Each name stands for a flat space through zero: a line, a plane or more. A row that begins with a name and a colon came from that space; any other row is followed by the name of the space it lies nearest, among the names in its block.
figes_zim: 58	12	18	-7	-7	16	-15	13	-11	14	-3	45	9	-21	8	-39	2	17	35	9	-30	18	5	-22	-25	1
figes_zim: -27	-4	-14	15	19	-8	19	-43	38	-14	-2	-22	-11	23	14	21	9	-9	-21	-9	-1	24	-26	4	-6	6
nazu_runa: 8	-53	-35	60	-7	11	-5	-16	10	-8	-27	-10	-19	49	-38	-12	1	-32	9	-7	6	39	36	17	36	14
figes_zim: -32	2	36	9	-25	7	-10	-47	30	-30	32	-31	-21	-11	-17	34	19	25	35	-2	-45	10	11	63	34	1
vedo_bir: 28	26	56	-29	15	4	21	1	-14	12	-15	35	-1	-24	44	0	7	-8	-53	-55	-14	30	6	-27	-1	20
gur_demet: 44	-6	18	7	1	23	9	9	-66	-2	35	28	-4	-29	-2	-61	-13	0	0	-39	15	5	19	-2	14	10
ded_bet: -19	-17	-32	-2	-11	-14	-10	16	7	-15	-11	-10	0	-30	12	18	-14	5	44	37	-16	20	-15	-5	-16	0
gur_demet: -7	-9	5	42	40	0	33	-60	-14	-37	49	-16	-17	30	15	-12	26	-8	-32	-53	29	12	-8	39	20	20
vedo_bir: -23	-4	86	22	-10	35	11	-17	16	15	8	-25	-9	3	-35	35	6	-7	-23	-14	-4	6	7	43	67	0
vedo_bir: -39	-27	17	33	22	6	46	-48	-37	-48	58	-36	-30	-28	18	1	-7	-15	-29	-64	26	35	-14	42	45	26
figes_zim: -43	-24	-21	47	32	-10	18	-35	30	-29	18	-41	-3	21	9	33	12	-5	15	28	19	18	-48	29	0	3
nazu_runa: -12	-6	-100	-43	-21	-62	-39	74	-43	-13	-29	3	14	8	3	7	-6	-3	14	22	28	-67	55	-15	-25	-6
figes_zim: 30	2	-11	-16	-6	-8	-10	25	-69	-22	37	26	1	-42	16	-42	-4	18	29	-19	4	-16	25	5	-7	8
vedo_bir: 16	-30	-37	43	12	10	8	-10	-16	4	-3	-3	-7	55	-34	-39	-3	-30	-26	-22	42	-3	22	1	20	4
vedo_bir: -54	8	-23	-11	-16	15	24	-66	13	-18	61	-50	-27	-15	-26	-21	-32	11	-21	-28	4	-19	-33	14	6	-20
vedo_bir: -3	-20	38	43	33	15	27	1	-13	5	2	-8	4	19	-1	12	7	-25	-31	-13	40	15	-13	16	35	13
nazu_runa: 13	-14	24	20	14	6	2	26	-20	2	-1	10	11	-13	8	5	3	-3	19	18	11	12	-7	6	9	7
gur_demet: -7	-30	-8	39	18	-10	-3	26	12	8	-42	-8	11	44	-9	35	15	-28	-4	26	27	7	10	9	20	8
vedo_bir: 3	-3	22	-4	3	-6	8	-2	-20	-20	5	8	-9	-27	28	9	8	-1	-3	-30	-13	27	14	11	13	20
nazu_runa: 4	-9	-29	-30	7	-26	11	68	-56	24	-55	18	7	16	11	-1	-19	-50	-90	-50	60	-26	52	-45	17	14
ded_bet: 16	-5	-11	1	-14	-12	-11	-35	19	-32	-11	14	-23	-4	24	2	22	7	25	-27	-56	54	33	12	-5	23
figes_zim: -22	24	19	-35	-15	2	-6	22	27	38	-28	-10	12	13	-21	29	-9	-3	-37	14	5	-41	0	-17	4	-21
ded_bet: 29	16	-7	-32	-19	13	11	-43	2	-10	9	27	-26	-45	28	-50	-21	10	-4	-52	-53	56	-1	-37	-29	10
figes_zim: -10	-9	15	28	8	14	0	-6	52	23	-28	-13	9	29	-18	28	4	-8	7	43	-3	16	-30	-2	2	-9
gur_demet: 6	40	-8	-66	-61	1	-41	2	21	11	5	10	-3	-33	-22	-14	-12	43	41	19	-63	-36	24	-9	-27	-27
ded_bet: 19	-11	18	0	0	29	3	75	-50	46	-3	14	28	-35	-25	-30	-43	-9	7	40	46	-27	-24	-35	4	-19
nazu_runa: 36	16	70	-8	32	-3	14	34	-27	14	-24	42	17	-13	49	19	25	-11	-36	-28	6	21	9	-13	6	25
gur_demet: -18	22	-5	-29	-17	-28	-29	11	46	10	-41	-6	8	36	-6	52	27	7	-6	21	-23	-33	30	8	-5	-9
ded_bet: -19	6	-27	-6	8	2	15	-31	27	-7	17	-14	-4	-20	16	-9	-20	10	10	17	-9	17	-58	-23	-38	-11
nazu_runa: -1	18	23	-17	27	-7	19	17	-48	-11	43	7	13	-41	36	-7	-2	13	-9	-10	29	-24	-30	0	-12	2
vedo_bir: 7	-2	-51	-10	-24	-8	-21	-4	4	-5	-2	2	-7	13	-20	-25	-7	7	21	6	-12	-14	23	-6	-15	-9
gur_demet: -12	1	-18	-33	-10	-1	13	19	27	40	-69	2	-3	9	0	11	-33	-37	-69	-17	4	17	2	-63	-6	-3
figes_zim: -44	-50	-41	29	1	-17	17	10	-45	-27	-1	-39	-21	19	-19	12	-15	-44	-44	-45	57	-5	43	28	60	19
nazu_runa: -11	3	23	-9	-21	24	-5	14	36	38	-28	-8	7	-10	-27	15	-24	-1	5	38	-16	4	-22	-21	2	-20
vedo_bir: 14	-18	-16	39	46	-17	-14	69	8	24	-38	11	49	34	10	31	18	-7	42	101	46	-19	-45	-15	-33	-9
gur_demet: 12	56	48	-57	19	-24	13	-3	-29	-5	15	27	5	-6	51	11	33	10	-72	-72	3	-35	26	-1	-6	15
gur_demet: 8	-28	-4	34	24	2	19	10	-14	10	-31	3	-2	40	-4	-1	2	-43	-51	-30	41	19	19	-8	28	18
ded_bet: 0	7	-8	24	17	24	1	-12	9	4	61	-14	21	-16	-17	-32	-14	37	68	76	15	-28	-85	3	-41	-34
nazu_runa: 14	-14	5	27	2	4	-6	-12	12	-7	-9	5	-5	17	-4	2	16	-3	18	2	-14	26	13	15	10	10
ded_bet: -12	20	0	-38	-27	-20	-11	-17	-10	-22	10	-3	-19	-2	2	9	14	9	-23	-53	-23	-22	56	24	18	7
ded_bet: 59	13	62	60	42	25	11	-65	26	8	9	26	-2	100	-12	-19	70	-8	-42	-50	5	12	26	38	26	18
gur_demet: -24	-15	-21	30	18	7	31	-59	20	-18	18	-27	-22	25	-1	-9	-5	-17	-33	-33	14	27	-23	6	8	7
ded_bet: -7	0	-8	16	10	10	-1	1	5	2	32	-13	15	-8	-11	-10	-8	20	43	54	14	-20	-51	4	-22	-21
figes_zim: 16	-53	6	52	-12	27	-4	29	0	29	-56	1	-5	36	-49	-1	-13	-46	-9	3	17	37	40	-1	55	10
nazu_runa: -5	40	57	-28	9	7	-1	11	0	1	49	4	24	-68	30	16	3	51	52	53	-21	-22	-67	7	-36	-19
37	-8	23	33	25	10	-13	54	16	52	-57	24	36	60	-22	13	19	-21	-5	54	33	-15	-1	-18	1	-7
vedo_bir
-38	18	-5	-8	2	4	-7	24	-18	9	60	-36	26	-8	-36	0	-14	31	28	62	48	-98	-46	24	-8	-42
ded_bet
9	6	-3	-19	9	-23	-9	46	-34	-3	-7	17	17	-16	26	10	7	3	5	9	15	-21	11	-6	-11	6
nazu_runa
11	-10	2	26	8	6	-8	5	4	-2	6	2	9	6	-6	-1	9	8	37	33	1	4	-12	12	-4	-2
ded_bet
28	-5	11	-3	13	22	35	-1	-51	11	10	22	-11	-22	12	-55	-29	-26	-58	-67	28	24	3	-35	11	15
gur_demet
-16	18	14	-28	-18	21	16	-22	40	38	-29	-10	-11	14	-23	0	-26	-19	-67	-30	-8	4	-4	-35	8	-13
nazu_runa
31	1	-35	-3	28	-9	19	-5	-10	3	-17	29	1	10	36	-36	-5	-17	-32	-26	14	27	-14	-49	-38	12
figes_zim
3	-11	-29	12	2	0	3	-10	-8	-5	6	-4	-6	18	-11	-22	-6	-8	-7	-11	15	-3	6	-2	0	0
vedo_bir
4	10	18	-27	-75	12	-50	-3	31	8	-18	-1	-17	0	-56	10	5	23	40	5	-70	-13	73	31	32	-13
vedo_bir
-11	4	-7	-4	19	-4	20	-1	-42	-16	45	-8	1	-22	15	-19	-10	4	-15	-20	35	-22	-20	4	-3	0
nazu_runa
44	16	41	-35	-7	1	-19	83	-58	26	-13	48	28	-51	18	-9	-6	12	20	17	1	-21	21	-23	-7	1
gur_demet
37	11	16	25	22	23	16	-61	28	-1	18	18	-8	23	10	-37	17	7	-3	-21	-20	39	-26	-6	-21	6
ded_bet
-20	10	14	-20	2	-3	23	-31	-15	-26	33	-9	-18	-43	31	-1	-8	6	-19	-45	-12	20	-12	5	3	12
vedo_bir
12	-50	-41	75	49	3	25	-11	13	-6	-24	-2	2	40	14	-10	0	-36	5	22	35	61	-41	-18	-12	17
figes_zim
29	-16	-14	2	1	4	-5	59	-45	26	-25	24	15	1	-12	-28	-20	-21	-9	6	37	-15	20	-29	4	-1
figes_zim
-14	-37	-57	44	7	-4	1	-11	-14	-22	20	-25	-8	30	-27	-20	-6	-12	18	9	35	-8	2	21	11	-1
vedo_bir
-14	-22	-13	29	20	-12	5	1	29	-3	-33	-10	3	25	12	34	11	-18	2	24	6	29	-15	0	-1	9
ded_bet
2	-3	-42	19	12	15	7	-10	18	32	-2	-12	9	58	-43	-36	-17	-15	-29	18	46	-36	-25	-26	-14	-25
vedo_bir
-14	30	-2	-47	-8	-15	-1	13	-12	5	9	-1	6	-14	8	4	-6	10	-28	-13	7	-45	4	-11	-12	-11
figes_zim
6	-3	1	19	6	10	18	-58	18	-10	3	-3	-25	36	-4	-16	12	-16	-42	-58	-7	30	17	8	17	14
nazu_runa
-46	12	-3	0	22	-41	-4	-10	63	-6	-39	-28	10	59	19	87	44	-8	-29	21	2	-17	-4	21	-2	3
gur_demet
11	20	23	-37	21	-23	4	65	-53	10	-8	27	26	-34	44	14	2	-1	-24	-3	30	-30	2	-22	-13	7
nazu_runa
-17	2	16	0	-22	36	11	-36	55	33	-19	-20	-14	14	-40	-2	-26	-12	-29	-4	-19	20	-17	-18	14	-16
nazu_runa
5	9	14	-5	31	-12	11	24	-5	3	-8	14	19	-17	42	18	7	1	-1	20	11	8	-35	-19	-27	6
vedo_bir

Each name stands for a flat space through zero: a line, a plane or more. A row that begins with a name and a colon came from that space; any other row is followed by the name of the space it lies nearest, among the names in its block.
dob_ropa: 24	-23	-11	20	-2	3	-32	-37	-10	1	7	25	-1	-2	-11	-7	-9	-20	10	-8	-31	19	28	-33	-18	3
dob_ropa: 18	-12	26	-8	20	20	7	13	61	6	-17	-21	-28	2	0	58	40	28	29	62	14	24	-37	10	-7	42
rakep_bopu: 20	-28	24	3	21	32	-7	-2	17	-19	-13	-8	4	24	-7	0	57	24	-5	59	13	7	-71	67	6	33
dob_ropa: 20	-31	7	-12	12	13	-23	-1	5	-11	0	-7	-34	31	-2	4	34	0	37	14	-14	30	2	-8	-45	32
goloz_pobe: -7	-3	13	47	-17	-41	-24	-2	1	-23	-16	10	12	17	10	-4	-20	-19	-19	5	29	-58	-42	-10	4	24
goloz_pobe: 25	-62	4	6	-41	-96	-42	11	-83	-53	-54	33	24	14	5	-36	-15	-24	-21	-33	41	9	14	-16	13	21
goloz_pobe: 3	-11	24	8	-29	-94	-21	43	-26	-11	-61	21	-12	9	17	39	-30	7	-3	9	52	-23	-20	-28	3	44
rakep_bopu: 9	-13	11	14	-2	6	-16	-25	2	-5	-5	21	11	-8	-3	-10	17	5	-12	16	3	4	-22	16	8	6
goloz_pobe: 12	-50	13	33	1	7	-13	-26	51	-45	7	-30	7	16	-5	-16	45	-31	17	14	17	1	-11	-15	-7	26
goloz_pobe: -30	16	25	50	-5	-5	-19	-31	33	31	9	35	-6	-7	-5	3	3	4	0	17	-5	-43	-6	-29	-13	6
goloz_pobe: 16	10	2	-38	22	27	33	40	63	-8	-3	-63	-36	5	16	65	14	14	36	33	15	26	-27	3	-12	27
rakep_bopu: -1	-3	-12	16	10	-1	-2	20	-25	-6	3	-15	6	42	-9	-12	-13	-14	0	-2	-11	-31	-3	10	-7	7
dob_ropa: -7	13	-12	-10	-23	-12	-32	-21	16	-32	29	-9	-45	4	37	-14	-22	-40	29	-56	-4	-3	14	-69	-69	6
dob_ropa: 36	-43	2	23	3	29	-32	-62	46	-24	15	5	-2	-14	-5	-4	31	-24	19	13	-16	38	1	-28	-17	16
rakep_bopu: 2	9	-5	-41	8	-4	-6	42	-48	3	-10	-3	-33	39	10	3	-2	18	14	-4	-9	7	-10	23	-36	16
rakep_bopu: -30	1	7	-6	1	18	28	-7	9	6	17	-7	23	-16	-11	-38	36	8	-13	-10	7	2	20	24	25	-33
dep_kasa: -10	28	20	17	9	26	-4	-17	42	19	5	13	-10	-10	7	24	10	23	-6	39	2	-24	-55	19	-3	12
dob_ropa: -25	1	17	81	2	53	12	-100	72	30	38	38	73	-71	-35	-39	33	-4	-46	25	-12	-22	3	10	71	-52
dep_kasa: 38	-118	25	30	7	-22	-38	-11	-24	-39	-32	7	17	50	-42	-38	84	-13	24	33	5	43	26	8	-4	47
dob_ropa: -12	9	-7	-1	1	-13	2	17	-46	20	-4	17	7	14	-11	-14	-17	6	-9	-13	-14	-14	22	8	3	-13
dep_kasa: 9	26	5	13	-10	-14	-25	-1	17	-22	-10	2	-18	6	33	28	-34	-6	-9	12	21	-38	-75	-3	-18	32
goloz_pobe: -13	65	-9	2	16	55	4	-16	45	20	38	-10	-25	-5	21	24	-25	6	1	11	-24	-34	-51	8	-27	-5
dob_ropa: -51	38	24	39	5	27	48	-21	50	39	14	10	55	-49	-19	-12	20	27	-48	30	20	-47	-21	44	77	-45
dep_kasa: 7	-18	16	46	11	31	-21	-53	24	21	8	36	17	-11	-25	-7	29	7	-7	38	-23	-1	-11	9	9	4
rakep_bopu: 10	20	-10	-52	-5	-26	-26	38	-69	13	-18	24	-52	26	22	17	-32	20	19	-20	-17	19	3	-6	-55	18
goloz_pobe: 27	21	-22	-50	-2	-33	23	77	-39	-35	-38	-44	-5	20	32	43	-54	5	-14	-4	38	-6	-52	35	18	20
dep_kasa: 12	-27	-19	3	-10	-14	-2	-14	-30	-11	2	6	26	-11	-13	-29	-10	-24	-6	-33	-10	23	53	-20	18	-23
goloz_pobe: -6	-4	5	22	7	53	-22	-68	48	7	45	14	-13	-13	-5	-26	36	-12	19	-1	-35	12	12	-23	-36	-9
dob_ropa: -22	-13	7	46	-14	49	-17	-104	76	-33	62	3	25	-41	4	-73	47	-42	-9	-28	-4	-6	3	-26	-5	-33
rakep_bopu: 46	-22	-2	53	17	-9	-34	6	9	-14	-25	-5	-3	46	-8	50	-30	-16	8	53	-8	-33	-57	-5	-10	60
dep_kasa: -7	49	7	-66	-1	21	48	29	18	-2	-12	-20	3	-47	32	26	6	48	-32	16	44	20	-66	72	44	-20
rakep_bopu: -4	-13	2	18	26	13	3	34	-35	3	-6	-14	11	66	-25	-17	17	8	-4	30	-12	-37	-26	54	-1	18
dep_kasa: -29	-2	7	21	3	-3	9	2	23	21	16	-8	-8	10	-16	-5	12	-10	24	-8	-11	-15	50	-39	-15	-6
rakep_bopu: -33	19	-9	-56	-8	19	45	12	22	-17	31	-46	-5	-26	18	-32	25	-4	7	-50	18	27	37	0	2	-43
dep_kasa: -51	34	12	-1	5	2	33	26	44	31	20	-26	-23	2	1	15	8	7	25	-7	4	-28	32	-31	-16	-11
dep_kasa: 26	20	-21	-30	12	15	-15	18	-52	4	-5	10	-19	24	10	12	-32	13	-4	3	-26	6	-32	33	-23	10
-10	24	39	5	4	16	-22	-24	107	32	9	8	-78	-20	23	75	25	21	59	42	-2	11	-19	-68	-68	46
goloz_pobe
0	-2	-24	14	7	1	-15	-2	-36	22	18	11	-10	28	-18	-13	-28	-21	20	-26	-49	-6	58	-37	-32	-9
dep_kasa
-16	-3	-14	13	-26	12	1	-54	16	-53	37	-13	41	-31	16	-76	6	-44	-34	-56	19	-13	-2	-1	21	-43
dob_ropa
-8	0	-3	14	-7	6	-34	-36	9	3	28	17	-29	7	5	-19	-1	-23	26	-27	-29	-1	30	-52	-55	2
dob_ropa
-1	17	-1	-10	-9	-10	38	18	19	-22	-16	-27	37	-34	14	12	-15	5	-38	5	47	-11	-40	35	64	-16
dob_ropa
-32	9	7	15	4	-7	14	7	-32	46	0	29	20	0	-28	-20	3	18	-13	-1	-16	-18	40	10	21	-26
rakep_bopu
14	2	7	16	15	5	30	16	84	11	-11	-41	-6	-19	-3	79	-7	0	24	44	15	3	-5	-32	22	22
rakep_bopu
-7	-7	-4	24	7	-4	-12	7	-45	6	0	14	16	38	-18	-30	-5	-4	-13	0	-17	-33	-1	23	-2	0
rakep_bopu
23	-30	28	-9	9	33	-21	-24	11	-27	-12	12	1	5	4	-16	67	28	-12	48	17	26	-77	70	1	28
rakep_bopu
37	-31	2	-58	25	19	-2	45	-61	-9	-31	-6	-17	45	-8	3	41	40	8	35	-6	51	-33	81	-11	29
dep_kasa
20	-28	-19	-37	-14	-12	20	22	-36	-77	-11	-46	39	6	17	-47	8	-21	-33	-32	45	16	-29	55	39	-13
dob_ropa
-16	23	-19	-10	-13	-34	-11	16	-64	26	1	29	-12	8	1	-12	-50	-7	1	-47	-25	-13	52	-34	-23	-19
rakep_bopu
0	12	-7	-51	-9	4	9	11	7	-19	7	-22	-28	-13	28	2	4	1	15	-27	12	32	3	-7	-22	-5
rakep_bopu
-36	-96	64	18	-1	-48	21	42	64	-32	-26	-56	-9	46	-30	-17	127	-3	57	29	64	12	53	-30	-6	47
dep_kasa
25	-59	-9	-8	-5	25	-13	-36	-5	-73	17	-27	27	11	0	-71	52	-34	-8	-23	11	35	-9	30	3	-5
dob_ropa
0	-14	9	10	-19	-58	-21	34	11	-49	-21	-31	-27	39	29	15	-17	-30	20	-12	43	-35	-27	-40	-35	48
dep_kasa
-14	36	13	-6	2	3	-3	1	26	37	1	18	-35	-15	11	40	-11	23	16	15	-8	-4	-6	-22	-24	8
goloz_pobe
5	1	-17	-12	-5	24	-21	-42	-32	3	25	31	1	-14	0	-42	-1	-8	-7	-33	-34	25	24	-1	-18	-28
goloz_pobe
40	-19	-9	46	10	0	-26	-38	-15	47	-15	57	20	-23	-37	36	-33	2	-3	32	-48	21	35	-29	23	2
dob_ropa
